Below is a small trained network, with its code and all its weights. Each question gives an input and a class and asks what happens when units are switched off, that is, made to give their printed mean instead of their output.

import numpy as np


def w(rows, s, z=0):
    codes = np.array(rows[::2]) - 128.0
    scale = np.full(codes.shape[1], s)
    scale[-1] = z or s
    return codes * scale


def f(y):
    return np.maximum(y, 0)


def log_softmax(a):
    a = a - a.max(-1, keepdims=True)
    return a - np.log(np.exp(a).sum(-1, keepdims=True))


def net(x, mask):
    res = np.array(x, float).reshape(1, 4) / 4 @ E
    y = f(res @ A[0][:, :-1].T + A[0][:, -1])
    res = res + np.where(mask, y, B[0][:, -1]) @ B[0][:, :-1]
    return log_softmax(res[-1] @ U[:, :-1].T + U[:, -1])


A, B = {}, {}
E = w([
[101,229,131,193,159,171,96,45,192],'x0',
[95,147,165,107,123,88,123,148,165],'x1',
[162,131,76,194,80,222,80,171,150],'x2',
[248,157,180,55,200,170,163,140,170],'x3',
],0.012)
A[0] = w([
[186,160,131,149,204,156,154,136,205,176],'N1',
[95,218,115,176,142,124,91,103,167,202],'N2',
[76,137,124,97,125,67,141,135,113,143],'N3',
[157,77,145,117,145,94,131,142,73,145],'N4',
[86,181,176,113,166,93,150,105,154,146],'N5',
[92,178,159,171,114,142,103,75,154,189],'N6',
[136,71,142,77,129,90,132,123,104,244],'N7',
[148,38,98,132,113,160,164,154,72,150],'N8',
[131,115,138,136,152,160,129,146,156,60],'N9',
[110,60,133,121,122,92,146,195,102,60],'N10',
[81,66,77,178,67,162,95,138,102,119],'N11',
[58,130,165,104,111,71,146,127,145,136],'N12',
[168,167,226,67,209,127,177,144,179,150],'N13',
[134,113,85,170,72,148,86,154,131,246],'N14',
[84,93,173,46,152,1,191,81,87,110],'N15',
[159,60,114,78,124,116,123,123,101,2],'N16',
[154,101,145,58,170,115,181,199,132,117],'N17',
[87,180,99,181,166,126,130,84,110,133],'N18',
[169,151,89,146,103,176,175,143,104,175],'N19',
[113,124,103,200,88,134,121,159,88,206],'N20',
],0.013,0.0057)
B[0] = w([
[195,231,145,115,173,134,74,85,169,184],'N1',
[200,173,80,198,131,106,144,155,151,199],'N2',
[115,132,100,182,111,81,139,136,109,185],'N3',
[189,117,107,160,117,100,146,154,149,178],'N4',
[178,180,116,65,191,161,158,89,122,182],'N5',
[136,158,86,226,138,128,157,188,172,189],'N6',
[163,67,71,149,139,82,165,196,75,199],'N7',
[109,74,140,131,104,95,170,156,77,180],'N8',
[133,123,126,124,152,86,108,75,86,136],'N9',
[167,96,125,172,91,87,141,180,161,185],'N10',
[84,109,193,117,61,138,79,57,179,195],'N11',
[114,131,56,189,97,55,118,169,77,191],'N12',
[214,183,191,97,164,204,118,52,159,218],'N13',
[99,90,120,97,108,97,37,115,73,185],'N14',
[107,101,13,128,201,64,108,146,42,253],'N15',
[160,120,68,177,101,74,191,181,122,161],'N16',
[245,157,185,103,156,144,150,92,160,199],'N17',
[148,155,117,180,125,188,154,110,203,179],'N18',
[199,176,134,99,182,120,119,125,101,156],'N19',
[84,122,139,115,103,116,69,89,130,183],'N20',
],0.011,0.025)
U = w([
[159,168,123,103,162,136,90,102,122,129],'0',
[9,130,91,24,31,234,254,135,141,8],'1',
[45,95,179,90,101,136,93,67,100,124],'2',
[132,165,76,187,160,117,156,156,123,133],'3',
[153,87,118,97,139,81,189,206,77,167],'4',
[166,168,205,132,119,184,155,98,183,115],'5',
[75,86,98,173,74,86,89,157,109,132],'6',
],0.015,0.013)

Each question gives the input, the list of numbers given to net, and the class t.
The units are the neurons (one row each of A and B). Each row of codes is followed by its name. A weight is (code - 128) times the scale printed after its matrix; where a second scale follows, it is the last column's (A, B and U).
mask holds one flag per neuron, in row order. A switched-off neuron (its flag False) gives its mean, the last column of its row in B, instead of its output. The means were averaged over made-up inputs and are rounded, as every weight is.
A unit's drop is (log p(t) with every unit on - log p(t) with that unit switched off) / (log p(t) with every unit on - log p(t) with every unit switched off).
The circuit of an input: a set's keep is (log p(t) with only the set's units on - log p(t) with every unit switched off) / (log p(t) with every unit on - log p(t) with every unit switched off). Starting from the 12 units with the biggest drops (on a tie, the unit counted first), units are removed one at a time, each time the one whose removal leaves the highest keep (on an exact tie, the one counted first), for as long as the keep stays at least 0.8.
units of the circuit, in order: the units of the circuit, biggest drop first
unit that matters most: the unit with the biggest drop
top k neurons: the k neurons with the biggest drops, biggest first
drop when u is switched off: that unit's drop, to one decimal
input [1,4,7,6], class 5: units of the circuit, in order => [N15]
input [0,-2,-5,-4], class 6: top 2 neurons => [N13 N17]
input [3,1,8,8], class 5: top 4 neurons => [N15 N13 N12 N7]
input [8,1,8,-8], class 6: top 2 neurons => [N14 N11]
input [-1,-7,-8,4], class 4: top 4 neurons => [N7 N15 N11 N16]
input [7,-4,6,-5], class 6: top 2 neurons => [N14 N13]
input [2,-3,8,-3], class 6: top 2 neurons => [N13 N2]
input [4,-7,7,-2], class 6: top 4 neurons => [N13 N14 N17 N5]
input [0,3,5,0], class 6: top 3 neurons => [N13 N17 N5]
input [0,-7,-8,5], class 0: drop when N13 is switched off => 1.0
input [0,-2,-7,8], class 0: drop when N15 is switched off => 3.1
input [-1,-3,-7,8], class 0: drop when N15 is switched off => 2.4
input [4,-7,3,4], class 0: drop when N19 is switched off => 0.2
input [-5,-2,6,2], class 4: unit that matters most => N19
